Below are the code and all the weights of a small trained network. Each question names an input and a class and asks about switching units off, where a switched-off unit gives its printed mean instead of its output.

import numpy as np


def w(rows, s, z=0):
    codes = np.array(rows[::2]) - 128.0
    scale = np.full(codes.shape[1], s)
    scale[-1] = z or s
    return codes * scale


def f(y):
    return y / 2 * (1 + np.tanh(0.7978845608 * (y + 0.044715 * y**3)))


def log_softmax(a):
    a = a - a.max(-1, keepdims=True)
    return a - np.log(np.exp(a).sum(-1, keepdims=True))


def net(x, mask):
    res = np.array(x, float).reshape(1, 4) / 4 @ E
    y = f(res @ A[0][:, :-1].T + A[0][:, -1])
    res = res + np.where(mask, y, B[0][:, -1]) @ B[0][:, :-1]
    return log_softmax(res[-1] @ U[:, :-1].T + U[:, -1])


A, B = {}, {}
E = w([
[245,109,106,221,86],'x0',
[136,184,2,73,63],'x1',
[207,124,117,41,207],'x2',
[164,178,229,60,45],'x3',
],0.0083)
A[0] = w([
[59,146,164,107,195,99],'N0',
[94,138,186,61,80,77],'N1',
[134,85,214,149,139,97],'N2',
[37,102,123,213,97,112],'N3',
[151,121,188,128,195,53],'N4',
[153,198,71,91,67,111],'N5',
[121,131,182,174,195,47],'N6',
[161,142,137,76,205,48],'N7',
[198,145,131,190,66,145],'N8',
[117,168,192,57,29,132],'N9',
[46,157,136,79,130,49],'N10',
[112,112,44,130,177,127],'N11',
[136,178,75,109,100,1],'N12',
[125,96,201,153,175,60],'N13',
[21,139,94,124,207,113],'N14',
[79,176,191,68,123,50],'N15',
[139,115,248,152,140,24],'N16',
[245,50,117,133,113,141],'N17',
[96,85,95,166,162,29],'N18',
[90,62,65,143,209,93],'N19',
[213,168,188,147,52,101],'N20',
[141,229,67,61,72,52],'N21',
[131,129,181,74,95,23],'N22',
[158,83,84,108,207,138],'N23',
[75,168,25,169,98,159],'N24',
[180,96,116,234,118,128],'N25',
[192,149,136,68,176,132],'N26',
[81,173,145,178,61,94],'N27',
[213,185,191,63,127,113],'N28',
[49,138,169,173,21,125],'N29',
],0.011,0.0041)
B[0] = w([
[93,108,74,154,67,192],'N0',
[123,158,69,217,124,199],'N1',
[206,57,134,170,75,185],'N2',
[123,14,191,78,194,206],'N3',
[194,70,178,101,79,171],'N4',
[205,44,140,161,94,229],'N5',
[192,146,121,190,78,167],'N6',
[51,19,109,103,108,181],'N7',
[106,147,68,110,89,219],'N8',
[73,143,154,236,217,254],'N9',
[144,80,1,140,27,188],'N10',
[139,114,173,193,178,206],'N11',
[215,77,143,173,39,163],'N12',
[237,156,148,160,45,179],'N13',
[97,145,27,198,42,222],'N14',
[97,113,25,200,93,197],'N15',
[189,65,122,202,97,194],'N16',
[41,141,17,85,129,220],'N17',
[140,110,148,190,183,160],'N18',
[137,107,123,222,185,215],'N19',
[61,165,94,209,176,226],'N20',
[201,80,211,192,73,241],'N21',
[93,83,90,208,172,166],'N22',
[102,53,163,114,202,204],'N23',
[162,87,185,204,135,236],'N24',
[75,166,43,131,90,216],'N25',
[84,27,152,62,136,203],'N26',
[75,47,167,75,152,191],'N27',
[77,66,163,177,197,229],'N28',
[99,20,175,63,142,232],'N29',
],0.0081,0.0087)
U = w([
[96,155,117,189,202,148],'0',
[253,114,135,123,74,87],'1',
[84,73,135,84,169,163],'2',
[85,172,23,151,100,73],'3',
[99,142,139,126,177,157],'4',
[125,251,198,98,88,2],'5',
],0.012,0.0064)

Each question gives the input, the list of numbers given to net, and the class t.
The units are the neurons (one row each of A and B). Each row of codes is followed by its name. A weight is (code - 128) times the scale printed after its matrix; where a second scale follows, it is the last column's (A, B and U).
mask holds one flag per neuron, in row order. A switched-off neuron (its flag False) gives its mean, the last column of its row in B, instead of its output. The means were averaged over made-up inputs and are rounded, as every weight is.
A unit's drop is (log p(t) with every unit on - log p(t) with that unit switched off) / (log p(t) with every unit on - log p(t) with every unit switched off).
The circuit of an input: a set's keep is (log p(t) with only the set's units on - log p(t) with every unit switched off) / (log p(t) with every unit on - log p(t) with every unit switched off). Starting from the 12 units with the biggest drops (on a tie, the unit counted first), units are removed one at a time, each time the one whose removal leaves the highest keep (on an exact tie, the one counted first), for as long as the keep stays at least 0.8.
units of the circuit, in order: the units of the circuit, biggest drop first
k most important neurons: the k neurons with the biggest drops, biggest first
drop of u: that unit's drop, to one decimal
input [7,-3,-5,0], class 3: most important neuron -> (N25)
input [5,7,0,7], class 0: 3 most important neurons -> (N20 N9 N28)
input [-5,2,-6,-5], class 2: 2 most important neurons -> (N3 N9)
input [6,-6,-7,8], class 0: 2 most important neurons -> (N20 N9)
input [-4,7,-1,7], class 0: 2 most important neurons -> (N9 N28)
input [6,1,4,4], class 3: 2 most important neurons -> (N17 N8)
input [-2,-2,6,7], class 0: 3 most important neurons -> (N9 N1 N29)
input [-1,5,-8,-6], class 2: 2 most important neurons -> (N3 N29)
input [8,-8,-5,3], class 1: 3 most important neurons -> (N2 N16 N13)
input [-5,6,-5,6], class 0: 2 most important neurons -> (N9 N1)
input [-8,6,-3,8], class 0: 2 most important neurons -> (N9 N21)
input [7,7,-8,-5], class 2: 2 most important neurons -> (N3 N27)
input [-8,4,3,7], class 3: 2 most important neurons -> (N10 N15)
input [-7,2,2,-5], class 3: units of the circuit, in order -> (N14)
input [7,1,-1,-2], class 3: drop of N24 -> 0.0
input [2,-3,5,-4], class 2: drop of N9 -> 0.5
input [5,-3,6,-4], class 2: drop of N29 -> -0.1
